Here is a tiny trained network, its code and every weight. The questions are about switching its units off for an input and a class, where a switched-off unit gives its printed mean instead of its output.

import numpy as np


def w(rows, s, z=0):
    codes = np.array(rows[::2]) - 128.0
    scale = np.full(codes.shape[1], s)
    scale[-1] = z or s
    return codes * scale


def norm(h):
    return h / np.sqrt((h * h).mean(-1, keepdims=True) + 1e-5)


def f(y):
    return np.maximum(y, 0)


def log_softmax(a):
    a = a - a.max(-1, keepdims=True)
    return a - np.log(np.exp(a).sum(-1, keepdims=True))


def net(x, mask):
    res = np.array(x, float).reshape(1, 6) / 4 @ E
    u = 0
    for l in range(2):
        y = f(norm(res) @ A[l][:, :-1].T + A[l][:, -1])
        res = res + np.where(mask[u : u + 11], y, B[l][:, -1]) @ B[l][:, :-1]
        u += 11
    return log_softmax(norm(res)[-1] @ U[:, :-1].T + U[:, -1])


A, B = {}, {}
E = w([
[8,138,47,89,137,187,78,108,42,131,154,142],'x0',
[109,149,193,77,61,94,136,114,105,126,127,80],'x1',
[188,192,125,48,74,168,178,238,114,40,115,224],'x2',
[145,211,56,144,88,139,115,142,165,111,123,48],'x3',
[137,176,130,68,179,128,129,136,146,198,154,129],'x4',
[153,115,99,125,44,221,159,213,24,228,37,172],'x5',
],0.017)
A[0] = w([
[110,131,199,86,40,106,128,118,98,178,122,66,3],'0.n1',
[154,171,63,167,81,141,136,148,144,171,116,50,8],'0.n2',
[208,109,167,179,108,117,136,148,157,193,97,107,19],'0.n3',
[121,57,197,134,142,132,139,127,96,190,125,180,27],'0.n4',
[175,138,125,132,73,143,132,161,121,161,108,166,56],'0.n5',
[128,69,125,217,52,139,126,123,103,94,101,119,21],'0.n6',
[146,109,134,165,100,139,144,127,111,202,93,111,49],'0.n7',
[172,107,42,214,181,139,128,147,143,180,116,180,6],'0.n8',
[118,98,136,198,118,127,118,112,122,237,115,73,13],'0.n9',
[96,109,90,133,103,141,128,132,87,187,112,121,88],'0.n10',
[161,161,129,72,167,136,131,137,146,253,139,120,19],'0.n11',
],0.033,0.014)
B[0] = w([
[91,126,192,100,131,253,121,135,150,71,81,71,217],'0.n1',
[167,175,148,112,109,93,3,69,125,120,65,168,235],'0.n2',
[149,186,158,191,25,130,208,57,116,170,220,129,233],'0.n3',
[153,167,174,110,127,93,23,71,112,125,70,181,229],'0.n4',
[178,149,139,139,172,152,93,224,117,160,164,140,241],'0.n5',
[51,191,114,176,155,61,171,192,113,102,53,109,206],'0.n6',
[149,63,120,175,153,140,72,226,170,193,164,141,217],'0.n7',
[88,121,203,90,117,235,123,134,145,76,81,59,211],'0.n8',
[168,30,6,43,214,108,205,56,114,94,133,129,252],'0.n9',
[106,146,111,148,164,149,101,158,123,198,171,137,244],'0.n10',
[49,176,107,187,129,54,166,204,111,84,65,107,206],'0.n11',
],0.035,0.017)
A[1] = w([
[2,119,39,114,87,186,80,113,52,216,139,137,134],'1.n1',
[118,123,156,103,129,218,151,132,156,97,124,120,75],'1.n2',
[101,108,159,157,167,67,94,103,231,114,207,69,110],'1.n3',
[161,158,61,106,75,126,73,118,163,131,89,141,26],'1.n4',
[218,114,91,45,52,145,165,220,84,108,103,186,139],'1.n5',
[92,141,106,143,118,82,174,164,112,114,100,143,65],'1.n6',
[178,106,138,130,71,116,185,136,195,170,119,137,2],'1.n7',
[152,77,83,122,68,170,148,192,111,205,85,164,46],'1.n8',
[113,73,172,96,94,106,125,133,117,150,100,232,65],'1.n9',
[140,178,143,108,109,165,160,192,161,141,90,194,137],'1.n10',
[121,106,157,105,118,89,129,159,195,140,122,133,55],'1.n11',
],0.036,0.0083)
B[1] = w([
[208,158,199,191,7,102,220,99,139,106,190,118,233],'1.n1',
[70,99,146,69,88,176,118,167,153,146,163,144,196],'1.n2',
[168,119,103,166,191,170,96,214,99,173,114,118,210],'1.n3',
[135,99,195,76,130,74,84,124,128,109,109,202,189],'1.n4',
[138,33,56,158,179,113,161,2,112,141,87,80,187],'1.n5',
[66,137,104,124,60,79,134,182,118,126,159,158,165],'1.n6',
[132,131,173,92,59,134,132,111,112,128,185,152,153],'1.n7',
[88,133,115,71,175,154,70,181,132,134,196,139,176],'1.n8',
[198,187,76,77,72,118,39,135,177,76,123,101,157],'1.n9',
[112,64,79,89,163,93,181,52,150,92,123,119,252],'1.n10',
[92,146,170,141,119,149,115,140,117,125,131,154,136],'1.n11',
],0.026,0.022)
U = w([
[131,49,28,70,198,115,169,45,115,146,142,125,159],'0',
[162,127,122,144,191,171,57,242,111,207,182,157,56],'1',
[80,117,208,57,98,249,126,141,151,68,82,69,164],'2',
[178,185,169,94,111,63,10,67,122,118,56,193,172],'3',
[162,166,169,165,35,120,209,81,111,173,217,141,173],'4',
[26,180,96,167,140,44,171,212,100,88,49,114,60],'5',
[91,138,129,85,136,132,105,114,137,153,128,160,253],'6',
],0.015,0.0045)

Each question gives the input, the list of numbers given to net, and the class t.
The units are the neurons (one row each of A and B). Each row of codes is followed by its name. A weight is (code - 128) times the scale printed after its matrix; where a second scale follows, it is the last column's (A, B and U).
mask holds one flag per neuron, layer by layer. A switched-off neuron (its flag False) gives its mean, the last column of its row in B, instead of its output. The means were averaged over made-up inputs and are rounded, as every weight is.
A unit's drop is (log p(t) with every unit on - log p(t) with that unit switched off) / (log p(t) with every unit on - log p(t) with every unit switched off).
The circuit of an input: a set's keep is (log p(t) with only the set's units on - log p(t) with every unit switched off) / (log p(t) with every unit on - log p(t) with every unit switched off). Starting from the 12 units with the biggest drops (on a tie, the unit counted first), units are removed one at a time, each time the one whose removal leaves the highest keep (on an exact tie, the one counted first), for as long as the keep stays at least 0.8.
units of the circuit, in order: the units of the circuit, biggest drop first
unit that matters most: the unit with the biggest drop
top k neurons: the k neurons with the biggest drops, biggest first
top k neurons in layer l: the k neurons of layer l with the biggest drops, biggest first
input [7,-2,-1,7,-6,4], class 3: top 2 neurons : 0.n2, 0.n3
input [8,-5,-2,7,7,5], class 4: top 3 neurons : 1.n1, 0.n10, 0.n4
input [5,3,2,-2,3,-8], class 1: top 3 neurons : 0.n9, 0.n2, 0.n4
input [-1,-6,5,-3,-7,-3], class 5: units of the circuit, in order : 0.n6
input [0,7,7,8,-8,4], class 3: top 3 neurons : 0.n2, 0.n9, 0.n11
input [6,6,8,7,3,8], class 0: top 2 neurons : 1.n5, 1.n10
input [1,-6,-3,-4,7,-3], class 5: top 2 neurons : 0.n11, 0.n1
input [7,0,0,4,8,-1], class 5: top 2 neurons : 0.n11, 0.n3
input [-1,3,-6,5,2,-5], class 0: top 2 neurons : 0.n9, 0.n4
input [-8,-8,-1,-8,-7,-6], class 2: top 3 neurons in layer 0 : 0.n2, 0.n8, 0.n11
input [2,6,6,-6,-5,8], class 1: top 2 neurons : 0.n5, 0.n9
input [7,7,-2,-2,6,-8], class 1: top 2 neurons : 1.n3, 0.n10
input [7,8,0,1,-6,-7], class 2: top 2 neurons in layer 0 : 0.n10, 0.n7
input [-6,5,2,-4,2,-8], class 1: unit that matters most : 1.n3
input [8,-1,7,2,4,3], class 4: top 3 neurons : 1.n1, 0.n10, 0.n9
input [2,7,7,0,6,-2], class 0: top 2 neurons : 0.n8, 1.n10
input [-8,-6,1,-5,4,-6], class 4: top 4 neurons in layer 0 : 0.n3, 0.n1, 0.n7, 0.n10
input [-8,1,-1,7,4,-3], class 4: top 2 neurons in layer 0 : 0.n3, 0.n4
input [7,6,5,-6,-7,-7], class 1: top 3 neurons in layer 0 : 0.n9, 0.n2, 0.n5
input [-2,-6,-7,-2,6,3], class 0: units of the circuit, in order : 0.n9
input [7,-5,-2,-7,8,0], class 5: top 2 neurons in layer 0 : 0.n11, 0.n2
input [4,8,4,-8,7,0], class 2: top 2 neurons in layer 1 : 1.n2, 1.n4
input [6,-3,0,0,-8,6], class 5: top 2 neurons in layer 0 : 0.n6, 0.n3
